(in the rows, 128 means zero)
Each row of numbers stands for one element and depends on some of the facts below. Use the named rows to name the rest.

There are 3 kinds of fact about the elements: Ξ, Λ, θ.
golo	Ξ	nuplis; golo	Ξ	pumem; golo	Ξ	ropu; klamar	Ξ	flukeklik; skalis	Ξ	drelitrul; manekam	Ξ	klutegres; rotafel	Ξ	loklufis; tumen	Ξ	tidror; brekisa	Ξ	graplor
troklam	Ξ	flopi; troklam	Ξ	doklokla; skifestan	Ξ	drelitrul; skifestan	Ξ	tabezor; skifestan	Ξ	dugreskem; sistul	Ξ	fopur; sazar	Ξ	kisek; tafli	Ξ	grudrukon; staklin	Ξ	skegros
rati	Ξ	drobes; rati	Ξ	zostir; mopo	Ξ	dralil; mopo	Ξ	keba; ziba	Ξ	skegros; brival	Ξ	koseka; koskugek	Ξ	tikledor; temik	Ξ	bruste; fizok	Ξ	skegros
fizok	Ξ	tabezor; flakli	Ξ	nanogul; brustak	Ξ	ligre; ploskar	Ξ	skudo; rele	Ξ	briru; rele	Ξ	keba; vigrukle	Ξ	toze; vodale	Ξ	staklin; vodale	Ξ	bidin
sutren	Ξ	bubril; pluskim	Ξ	sustil; pluskim	Ξ	skisir; keba	Ξ	briru; bruste	Ξ	skegros; raflak	Ξ	vugrom; raflak	Ξ	dizos; raflak	Ξ	gagrak; stupla	Ξ	moklom
trisos	Ξ	labro; trisos	Ξ	ligre; rubrudruk	Ξ	brekisa; rubrudruk	Ξ	didrur; rubrudruk	Ξ	skupetok; liflin	Ξ	flukeklik; ditral	Ξ	bidin; didrur	Ξ	fizok; saken	Ξ	drelitrul
saken	Ξ	vodale; toze	Ξ	togreban; duskir	Ξ	vodale; duskir	Ξ	keba; flagran	Ξ	miga; drodra	Ξ	koskugek; nuplis	Ξ	tabezor; bidin	Ξ	dugreskem; bidin	Ξ	staklin
drenim	Ξ	mosokle; dridos	Ξ	pumem; dridos	Ξ	muplal; stotrobras	Ξ	dugreskem; moklom	Ξ	dralil; moklom	Ξ	nafan; vetik	Ξ	stane; vetik	Ξ	flukeklik; sisko	Ξ	stavur
dugreskem	Ξ	skegros; flopi	Ξ	ziba; gotrir	Ξ	drobes; gotrir	Ξ	ropu; noklipo	Ξ	flukeklik; noklipo	Ξ	koseka; mefan	Ξ	muplal; siplidra	Ξ	nanogul; siplidra	Ξ	staklin
foplestem	Ξ	zazer; foplestem	Ξ	mozon; fleplen	Ξ	mumin; fleplen	Ξ	doti; fleplen	Ξ	grudrukon; drori	Ξ	maplur; drori	Ξ	plekoben; baska	Ξ	kegru; dralil	Ξ	trulufe
neber	Ξ	skegros; pevu	Ξ	dralil; pevu	Ξ	golo; nafan	Ξ	staklin; stoskal	Ξ	trisos; stoskal	Ξ	lorotro; stoskal	Ξ	flidram; trubrir	Ξ	stoskal; flukeklik	Ξ	tidror
grodros	Ξ	staklu; grodros	Ξ	skegros; grodros	Ξ	tabezor; grodros	Ξ	nuplis; grodros	Ξ	neber; grodros	Ξ	keba; fluviko	Ξ	zazer; fluviko	Ξ	drobes; zuplus	Ξ	doklokla
zuplus	Ξ	tidror; vugrom	Ξ	tafli; vugrom	Ξ	flakli; plutrur	Ξ	mumin; plutrur	Ξ	nafan; sorestor	Ξ	loklufis; kligidra	Ξ	koskugek; druskik	Ξ	toze; fidrus	Ξ	ridrer
kegru	Ξ	skegros; kegru	Ξ	koskugek; kegru	Ξ	tikledor; kegru	Ξ	keba; tikledor	Ξ	briru; skaton	Ξ	ligre; skaton	Ξ	gotrir; skaton	Ξ	vigrukle; gufis	Ξ	mozon
gufis	Ξ	briru; gufis	Ξ	plutrur; togreban	Ξ	staklu; togreban	Ξ	soli; togreban	Ξ	flarer; ligre	Ξ	labro; graplor	Ξ	stane; graplor	Ξ	rereklen; tibar	Ξ	troplada
tibar	Ξ	nasol; flostom	Ξ	dralil; flostom	Ξ	mozon; flostom	Ξ	noklipo; kisek	Ξ	skegros; kisek	Ξ	muplal; gratos	Ξ	plutrugrok; zagak	Ξ	flostom; zagak	Ξ	gotrir
labro	Ξ	skegros; labro	Ξ	tikledor; kletil	Ξ	drodra; kletil	Ξ	muplal; dravam	Ξ	tidror; flaklas	Ξ	tumen; ruzus	Ξ	staklin; ruzus	Ξ	tidror; gezuk	Ξ	skupetok
grofan	Ξ	vugrom; grofan	Ξ	fabre; plizom	Ξ	dralil; doti	Ξ	labro; skupetok	Ξ	bidin; bromu	Ξ	mozon; bromu	Ξ	ziba; bromu	Ξ	ridrer; bromu	Ξ	drelagur
traplok	Ξ	neber; vibri	Ξ	labro; vibri	Ξ	stevatrer; zeda	Ξ	bidin; trepaplu	Ξ	gufis; brivugri	Ξ	bubril; bruvir	Ξ	zistin; bruvir	Ξ	vugrom; bruvir	Ξ	plutrur
troplada	Ξ	ridrer; zostir	Ξ	drelagur; grestis	Ξ	soli; sotik	Ξ	rele; koseka	Ξ	miga; loklufis	Ξ	plusko; loklufis	Ξ	bidin; stevin	Ξ	trulufe; stevin	Ξ	flarer
popir	Ξ	vetik; popir	Ξ	pumem; popir	Ξ	tibar; nasol	Ξ	klastal; stibir	Ξ	rereklen; zekil	Ξ	stane; zekil	Ξ	stoskal; kegek	Ξ	tidror; briru	Ξ	skegros
tabezor	Ξ	labro; kluto	Ξ	plutrur; mumin	Ξ	neber; brefim	Ξ	staklin; brefim	Ξ	bubril; gagrak	Ξ	ruzus; soval	Ξ	deklak; soval	Ξ	bidin; nuklin	Ξ	skegros
nuklin	Ξ	tidror; drokatrer	Ξ	gufis; drokatrer	Ξ	sisko; trosel	Λ	510; muplal	Λ	186; klamar	Λ	510; skalis	Λ	831; manekam	Λ	831; bravem	Λ	186
stavur	Λ	186; rotafel	Λ	186; tumen	Λ	831; brekisa	Λ	186; troklam	Λ	510; drobes	Λ	831; maplur	Λ	186; fopur	Λ	831; skifestan	Λ	510
sistul	Λ	510; sazar	Λ	186; tafli	Λ	186; staklin	Λ	510; rati	Λ	831; gastim	Λ	186; mopo	Λ	831; ziba	Λ	186; brival	Λ	831
fizok	Λ	831; sustil	Λ	186; flakli	Λ	186; brustak	Λ	186; ploskar	Λ	186; tripil	Λ	510; vigrukle	Λ	186; rereklen	Λ	831; vodale	Λ	831
sutren	Λ	510; braplir	Λ	186; staklu	Λ	831; drotil	Λ	831; pluskim	Λ	510; keba	Λ	186; bruste	Λ	831; zistin	Λ	510; ropu	Λ	831
raflak	Λ	831; miga	Λ	186; stupla	Λ	510; trisos	Λ	831; rubrudruk	Λ	831; liflin	Λ	510; ditral	Λ	831; bekano	Λ	510; didrur	Λ	831
toze	Λ	186; flagran	Λ	831; pumem	Λ	186; drodra	Λ	831; nuplis	Λ	510; bidin	Λ	186; gaden	Λ	186; drenim	Λ	831; dridos	Λ	831
fabre	Λ	831; zazer	Λ	186; moklom	Λ	831; grudrukon	Λ	186; vetik	Λ	831; dugreskem	Λ	831; plusko	Λ	831; skegros	Λ	510; platu	Λ	831
gotrir	Λ	186; lezibrek	Λ	186; mefan	Λ	186; siplidra	Λ	510; foplestem	Λ	186; fleplen	Λ	186; skudo	Λ	831; drori	Λ	510; baska	Λ	510
laval	Λ	186; neber	Λ	831; bagris	Λ	831; nafan	Λ	831; stoskal	Λ	186; remenu	Λ	186; trubrir	Λ	510; drelitrul	Λ	186; grodros	Λ	510
fluviko	Λ	510; feduk	Λ	831; vugrom	Λ	510; plutrur	Λ	186; sorestor	Λ	831; druskik	Λ	510; loros	Λ	510; ridrer	Λ	186; fidrus	Λ	831
tikledor	Λ	510; plabu	Λ	186; ribrun	Λ	510; skaton	Λ	510; drosom	Λ	186; gufis	Λ	186; klastal	Λ	831; ligre	Λ	510; flostom	Λ	186
skisir	Λ	510; drelagur	Λ	831; kisek	Λ	510; gratos	Λ	831; zagak	Λ	510; labro	Λ	510; flaklas	Λ	831; flustun	Λ	831; ruzus	Λ	831
gezuk	Λ	186; grofan	Λ	510; plizom	Λ	831; doti	Λ	186; skupetok	Λ	510; bromu	Λ	510; traplok	Λ	186; vibri	Λ	510; zeda	Λ	186
trepaplu	Λ	510; brivugri	Λ	831; flarer	Λ	510; pedra	Λ	831; bruvir	Λ	186; zostir	Λ	510; grestis	Λ	831; sotik	Λ	186; koseka	Λ	831
loklufis	Λ	831; stevin	Λ	510; popir	Λ	186; nasol	Λ	186; stibir	Λ	510; zekil	Λ	831; sterun	Λ	831; tidror	Λ	831; mozon	Λ	831
deplu	Λ	186; briru	Λ	186; tabezor	Λ	831; skeskigrak	Λ	510; brefim	Λ	186; soval	Λ	186; nuklin	Λ	186; drokatrer	Λ	186; trosel	θ	navi
muplal	θ	puplor; golo	θ	druta; klamar	θ	gasti; skalis	θ	stiston; deklak	θ	gagrak; manekam	θ	stiston; bravem	θ	puplor; stavur	θ	togreban; rotafel	θ	flidram
tumen	θ	koskugek; stiston	θ	druta; brekisa	θ	fluvon; troklam	θ	flidram; drobes	θ	trulufe; maplur	θ	gasti; fopur	θ	togreban; skifestan	θ	deklak; sistul	θ	mosokle
navi	θ	druta; sazar	θ	flusiskun; tafli	θ	flusiskun; staklin	θ	palam; rati	θ	lorotro; gastim	θ	mumin; fofoste	θ	gagrak; mopo	θ	sisko; ziba	θ	navi
brival	θ	kegru; koskugek	θ	pliro; fizok	θ	graplor; sustil	θ	gagrak; flakli	θ	fofoste; klutegres	θ	fofoste; nanogul	θ	druta; brustak	θ	kligidra; ploskar	θ	doklokla
tripil	θ	golo; rele	θ	dralil; vigrukle	θ	trulufe; rereklen	θ	stotrobras; vodale	θ	duskir; sutren	θ	rele; braplir	θ	stane; staklu	θ	klutegres; drotil	θ	nanogul
pluskim	θ	flidram; keba	θ	mosokle; bruste	θ	flegra; zistin	θ	kegek; ropu	θ	flegra; raflak	θ	nanogul; miga	θ	druta; stupla	θ	temik; trisos	θ	togreban
rubrudruk	θ	gasti; liflin	θ	deklak; klotuk	θ	plekoben; ditral	θ	kluto; bekano	θ	klotuk; didrur	θ	flopi; saken	θ	plutrugrok; toze	θ	gagrak; duskir	θ	dizos
flagran	θ	klutegres; flegra	θ	druta; pumem	θ	kegru; drodra	θ	flopi; nuplis	θ	klutegres; bidin	θ	temik; gaden	θ	tibar; drenim	θ	flusiskun; dridos	θ	gasti
fabre	θ	golo; stotrobras	θ	dralil; sigrum	θ	fluvon; zazer	θ	graplor; moklom	θ	togreban; grudrukon	θ	mumin; vetik	θ	sisko; sisko	θ	plekoben; dugreskem	θ	togreban
plusko	θ	flopi; skegros	θ	dravam; flopi	θ	togreban; bubril	θ	gagrak; platu	θ	stotrobras; gotrir	θ	nanogul; lezibrek	θ	puplor; noklipo	θ	plekoben; mefan	θ	soli
stevatrer	θ	puplor; siplidra	θ	flukeklik; foplestem	θ	saken; fleplen	θ	tibar; skudo	θ	nanogul; drori	θ	tibar; baska	θ	doklokla; laval	θ	golo; dralil	θ	kletil
neber	θ	dizos; pevu	θ	dizos; bagris	θ	duskir; nafan	θ	temik; stoskal	θ	golo; flidram	θ	golo; remenu	θ	stane; trubrir	θ	tibar; flukeklik	θ	plutrugrok
drelitrul	θ	kegek; grodros	θ	palam; fluviko	θ	bubril; feduk	θ	flusiskun; zuplus	θ	dizos; vugrom	θ	kletil; plutrur	θ	klutegres; soli	θ	pliro; sorestor	θ	stevatrer
kligidra	θ	pevu; puplor	θ	doklokla; druskik	θ	klotuk; loros	θ	nanogul; trulufe	θ	pliro; ridrer	θ	fluvon; fidrus	θ	fluvon; kegru	θ	sigrum; tikledor	θ	navi
plabu	θ	flegra; ribrun	θ	dravam; skaton	θ	pevu; drosom	θ	doklokla; gufis	θ	klutegres; klastal	θ	nanogul; ligre	θ	kegek; graplor	θ	doklokla; tibar	θ	kluto
flostom	θ	soli; skisir	θ	klutegres; drelagur	θ	duskir; kisek	θ	koskugek; gratos	θ	dralil; zagak	θ	zuplus; labro	θ	navi; dravam	θ	golo; flaklas	θ	flusiskun
flustun	θ	trulufe; ruzus	θ	plekoben; gezuk	θ	fofoste; grofan	θ	navi; plizom	θ	trulufe; doti	θ	gasti; skupetok	θ	saken; bromu	θ	rele; traplok	θ	troplada
vibri	θ	soli; zeda	θ	fofoste; trepaplu	θ	troplada; brivugri	θ	temik; flarer	θ	soli; pedra	θ	stiston; bruvir	θ	gagrak; lorotro	θ	graplor; troplada	θ	doklokla
zostir	θ	klutegres; grestis	θ	nanogul; sotik	θ	dizos; stane	θ	gagrak; koseka	θ	stotrobras; loklufis	θ	trulufe; flusiskun	θ	dizos; stevin	θ	bubril; popir	θ	kegru
nasol	θ	druta; stibir	θ	flusiskun; zekil	θ	plekoben; kegek	θ	plekoben; sterun	θ	gasti; mosokle	θ	togreban; tidror	θ	flusiskun; mozon	θ	duskir; deplu	θ	nanogul
briru	θ	kligidra; tabezor	θ	druta; kluto	θ	mumin; skeskigrak	θ	klotuk; brefim	θ	noklipo; soval	θ	tibar; nuklin	θ	flukeklik; drokatrer	θ	saken

Known rows:
sazar: [135 133  89 117  96  85  64 132 113 128 138 145 150 129 134 106 117 163
 155 140 111 109  94  81 122 139 186 152 115]
mozon: [146 124 140 120 135  96 120 128 145 131 104 120 146 115 121 143 159 155
 140 120 152  89 107  61 121 120 139  95 114]
flostom: [140 123 102 124 104  83  46 128 141 129 139 135 150 145 151 132 107 150
 121 129 129 105  89  78 113 129 206 125 102]
bromu: [146 153 104 149  82  75 128 165 135 126 128 140 158 155  99 155 124 162
 128 109 142 130 138  69  91 122 191 136 109]
bagris: [143 111 140 116 120  92 115 143 132 114  87 122 158 134 122 142 135 133
 145 104 120 111 116  67 131 127 127 118 115]
vugrom: [151 141  99 124 116  92 132 183 144 118 125 110 153 163 120 142 143 160
 144 113 138 103 117  69  87 122 174 157 124]
gotrir: [153 133 101 123 116  79  34 125 136 132 122 140 149 135 128 121 147 157
 146 127 125 108  82  80 112 134 207 122  99]
gratos: [151  97 137 132 114  82 112 143 131 108  90 111 160 135 114 156 125 131
 132  96 112 115 109  73 133 127 127 109 113]
nasol: [152 110  95 109 112  80  26 129 133 127 115 140 153 145 132 135 139 152
 151 121 117 110  81  80 111 136 193 138 106]
sigrum: [159  96 146 123 103 102  93 144 149 107 101 127 151 155 118 135 140 129
 145 108 133 120 105  84  96 131 163 145 107]
skifestan: [147 153 100 153  94  79 147 177 137 122 131 133 153 165 102 125 128 171
 135 121 131 129 137  72 100 128 172 162 122]
deklak: [160 115 134 128 111 105 109 148 158 110 123 111 135 149 114 118 150 155
 146 125 142 112 102  81 105 135 154 157 120]
nuklin: [138 130  96 124  98  86  48 137 144 124 151 124 151 147 139 118  99 166
 140 136 112 104  86  84 126 138 184 143 117]
grestis: [148 124 168 140 135  82 115 143 126 119 101 102 156 125 118 137 141 144
 128 101 122 125 114  71 143 125 154  88 107]
deplu: [156 114 104 103 118  85  28 140 127 120 110 123 151 147 140 127 148 143
 149 115 107 110  82  87 114 136 191 146 110]
brival: [145 114 149 128 114  84  92 133 165 119 103 113 161 149 135 160 124 145
 126 107 131 110 112  67 133 125 127  89 114]
drenim: [143 108 150 120 117  88 121 138 123 113  82 119 163 135 120 142 123 135
 144  99 111 117 114  65 138 128 128 117 115]
vibri: [149 136  95 144  95  79 140 175 129 127 129 144 157 153  97 133 131 170
 142 110 132 120 130  71  94 127 174 157 123]
labro: [157 150  96 129 114  81 131 177 136 133 124 128 146 148  90 136 175 181
 156 121 143 110 123  70  87 127 177 153 125]
trubrir: [153 133  77 133  88  78 131 168 131 121 117 140 154 154  89 163 136 163
 149 107 137 123 131  70  83 128 169 160 119]

Name these rows:
No name comes twice in this set of rows, the named rows included.
[155 105 132 135  89  92  94 128 156 114 114 137 146 144 100 156 131 140
 146 107 147 122 107  80  94 131 169 133 103]	tibar
[147 121  87 122 114  88  59 141 129 124 145 132 144 131 125 104 132 165
 149 130 108  96  85  86 118 138 188 154 114]	doti
[152 142  89 119 119  95 135 181 149 128 133 116 146 153 112 138 167 175
 150 121 146  90 115  69  80 125 169 153 132]	staklin
[146 138 105 144 105  84 137 176 117 121 115 134 156 152 110 138 142 149
 123 107 139 115 132  67  87 119 194 146 109]	druskik
[141 119  96 126  82  76  39 123 145 128 133 158 158 150 132 132 103 156
 140 126 120 113  93  80 116 137 190 136 109]	popir
[153 119 156 146 104  97 127 142 137 113 123 123 145 142 116 114 133 137
 125 113 135 127 106  82 106 126 184 137 101]	togreban
[153 145 100 130 129  92 129 172 129 130 112 131 149 143 120 138 168 153
 130 112 151  94 115  66  75 114 196 142 110]	flarer
[146 113  80 127  99  79  46 131 124 120 136 147 152 135 123 115 109 160
 145 126 112 104  89  88 113 138 184 150 109]	mefan
[137 159 109 136  88  78 141 162 110 133 117 151 158 145 102 126 126 165
 135 114 142 130 140  62  96 121 190 147 107]	skaton
[150 125 146 128  87 100  87 138 182 112 138 111 150 162 124 142 115 153
 138 125 142 119 106  80 108 133 160 130 115]	kegek
[140 124 105 129 107  85  55 146 131 115 142 117 151 151 154 105 102 152
 126 137  99 112  99  85 131 137 191 151 114]	bruvir

The same elements again, as new rows of numbers:
Some rows with their names:
vodale: [164 163 144 145 146 177 158 109 141 175 148 149  93 111 140]
saken: [133 151 108 166 142 122 157 110 121 178 137 134  50 147 146]
bidin: [164 179 146 141 133 124 198 141 128 175 169 132  97 126 149]
drelitrul: [157 195 129 133 132 127 202 139 124 174 171 139 116 120 146]
didrur: [148 185 130 136 130 155 169  96 144 170 158 153  78 128 142]
rubrudruk: [146 166 143 129 125 150 148 100 137 162 152 145  43 135 133]
fleplen: [172 184 146 121 132 113 175 173 130 222 162 124  66 133 104]
brivugri: [159 165 143 143 130 153 139 117 145 169 165 149  81 131 124]
ridrer: [139 212 115 133 119 132 182 165 117 181 171 147 120 121 137]
noklipo: [117 177  87 160 130 129 145 133 111 177 139 151  69 143 126]
gaden: [179 202 129 105 121 109 151 166 132 199 168 122  85 129 120]
sistul: [161 181 116 124 136 139 136 133 121 133 168 129  88 160 108]
pedra: [142 191 141 151 129 151 115 122 154 165 171 150  76 132 131]
grodros: [152 178 122 140 145 148 187 118 123 158 155 138  57 172 109]
nuplis: [132 191 127 121 138 147 201 136 143 130 142 130 141 186 127]
drori: [187 191 110 100 137 127 131 137 141 161 167 117  77 163  97]
ligre: [150 209  95 118 139 147 194 120 125 154 165 142 110 156 122]
ploskar: [154 179 140 132 117 118 151 149 102 151 169 136  74 127 127]
gezuk: [147 174 172 122 126 122 179 148 134 143 142 122  88 148 146]
stibir: [171 185 122 125 149 167 137 120 113 126 148 123  75 145 125]

Rows to name:
No name comes twice in this set of rows, the named rows included.
[173 162 112 133 143 137 158 123 124 150 173 134  88 155 110]	sutren
[173 178 115 121 150 145 174 112 139 140 163 128 110 158 134]	skupetok
[147 178 143 176 139 155 125 136 163 187 180 163 117 129 127]	fabre
[149 213 112 171 155 154 203 119 156 168 172 150 155 153 144]	skegros
[150 175 135 153 133 162 162 125 150 198 164 163 114 126 124]	nafan
[154 191 120 150 135 190 152 129 142 177 153 161 139 101 146]	tidror
[139 200 111 149 125 193 157 142 138 189 148 169 133 107 128]	mozon
[163 180 174 164 144 117 151 147 135 175 173 136  52 133 141]	rotafel
[139 188 147 158 137 164 168 108 155 184 169 161  82 133 137]	bruste
[151 158 163 176 141 147 108 135 152 187 170 155  66 137 110]	raflak
[134 168 104 166 147 151 156 120 109 169 125 142  50 130 152]	kligidra
[139 163  96 160 145 119 149 145 133 217 146 137  81 141 121]	kluto

